Below is a small trained network, with its code and all its weights. Each question gives an input and a class and asks what happens when units are switched off, that is, made to give their printed mean instead of their output.

import numpy as np


def w(rows, s, z=0):
    codes = np.array(rows[::2]) - 128.0
    scale = np.full(codes.shape[1], s)
    scale[-1] = z or s
    return codes * scale


def f(y):
    return y / 2 * (1 + np.tanh(0.7978845608 * (y + 0.044715 * y**3)))


def log_softmax(a):
    a = a - a.max(-1, keepdims=True)
    return a - np.log(np.exp(a).sum(-1, keepdims=True))


def net(x, mask):
    res = np.array(x, float).reshape(1, 5) / 4 @ E
    y = f(res @ A[0][:, :-1].T + A[0][:, -1])
    res = res + np.where(mask, y, B[0][:, -1]) @ B[0][:, :-1]
    return log_softmax(res[-1] @ U[:, :-1].T + U[:, -1])


A, B = {}, {}
E = w([
[87,164,218,234,169,166,151,169],'x0',
[150,180,53,59,1,210,78,109],'x1',
[94,195,127,51,217,144,32,176],'x2',
[244,92,164,75,61,181,58,176],'x3',
[127,126,20,112,230,192,128,160],'x4',
],0.0088)
A[0] = w([
[178,107,106,110,154,168,105,161,123],'neuron 0',
[155,93,195,166,31,144,147,102,125],'neuron 1',
[132,132,191,221,151,164,165,168,108],'neuron 2',
[157,115,101,175,146,175,186,141,192],'neuron 3',
[59,130,44,132,118,119,168,98,88],'neuron 4',
[149,129,113,112,134,119,127,119,65],'neuron 5',
[138,155,135,94,88,181,59,164,30],'neuron 6',
[88,97,111,151,115,73,157,88,2],'neuron 7',
[90,151,88,61,142,88,87,93,141],'neuron 8',
[47,161,116,124,210,148,102,144,142],'neuron 9',
[50,180,126,180,246,159,141,161,111],'neuron 10',
[172,160,117,88,114,203,58,182,138],'neuron 11',
[222,75,183,95,156,119,92,193,101],'neuron 12',
[165,119,88,71,135,115,122,96,65],'neuron 13',
[76,144,167,121,163,100,100,145,135],'neuron 14',
[140,113,162,99,159,48,148,156,194],'neuron 15',
],0.012,0.0049)
B[0] = w([
[118,136,70,106,133,137,143,138,189],'neuron 0',
[158,152,193,190,43,103,129,145,240],'neuron 1',
[66,49,73,162,129,85,113,156,216],'neuron 2',
[68,107,115,153,124,144,128,21,185],'neuron 3',
[119,103,61,132,123,158,166,92,188],'neuron 4',
[133,118,107,124,129,120,136,133,130],'neuron 5',
[187,214,161,84,129,127,147,179,207],'neuron 6',
[155,186,150,96,103,169,98,123,155],'neuron 7',
[78,36,135,140,166,133,121,151,194],'neuron 8',
[154,89,155,130,108,74,101,204,217],'neuron 9',
[102,8,158,204,60,31,82,216,250],'neuron 10',
[174,186,89,48,133,171,129,172,254],'neuron 11',
[42,25,84,148,163,132,146,109,222],'neuron 12',
[117,102,66,129,127,143,137,157,178],'neuron 13',
[104,154,184,132,133,131,121,127,174],'neuron 14',
[86,135,157,157,104,134,116,80,182],'neuron 15',
],0.011,0.013)
U = w([
[161,190,156,149,71,131,134,108,162],'0',
[127,200,250,102,171,119,105,116,74],'1',
[101,86,60,115,182,162,132,85,188],'2',
[144,129,100,82,144,138,116,179,135],'3',
[100,62,169,207,125,69,118,131,186],'4',
[195,144,143,145,214,90,133,116,31],'5',
[164,155,140,165,198,108,135,127,2],'6',
],0.014,0.0067)

Each question gives the input, the list of numbers given to net, and the class t.
The units are the neurons (one row each of A and B). Each row of codes is followed by its name. A weight is (code - 128) times the scale printed after its matrix; where a second scale follows, it is the last column's (A, B and U).
mask holds one flag per neuron, in row order. A switched-off neuron (its flag False) gives its mean, the last column of its row in B, instead of its output. The means were averaged over made-up inputs and are rounded, as every weight is.
A unit's drop is (log p(t) with every unit on - log p(t) with that unit switched off) / (log p(t) with every unit on - log p(t) with every unit switched off).
The circuit of an input: a set's keep is (log p(t) with only the set's units on - log p(t) with every unit switched off) / (log p(t) with every unit on - log p(t) with every unit switched off). Starting from the 12 units with the biggest drops (on a tie, the unit counted first), units are removed one at a time, each time the one whose removal leaves the highest keep (on an exact tie, the one counted first), for as long as the keep stays at least 0.8.
units of the circuit, in order: the units of the circuit, biggest drop first
k most important neurons: the k neurons with the biggest drops, biggest first
drop of u: that unit's drop, to one decimal
input [-5,-6,-6,-7,-5], class 0: units of the circuit, in order -> (neuron 7; neuron 10)
input [5,4,0,-2,-8], class 0: units of the circuit, in order -> (neuron 10)
input [8,4,0,2,-2], class 0: units of the circuit, in order -> (neuron 10; neuron 12)
input [-8,4,-3,5,-4], class 3: 2 most important neurons -> (neuron 13; neuron 11)
input [7,1,-2,5,4], class 2: 2 most important neurons -> (neuron 10; neuron 9)
input [2,5,-1,-1,4], class 3: 2 most important neurons -> (neuron 12; neuron 2)
input [5,7,6,-4,-2], class 3: drop of neuron 12 -> 0.1
input [3,4,3,4,-6], class 0: drop of neuron 9 -> 0.0
input [-4,8,-5,6,-7], class 0: drop of neuron 1 -> 0.1
input [0,-3,6,8,-7], class 1: drop of neuron 2 -> 0.2
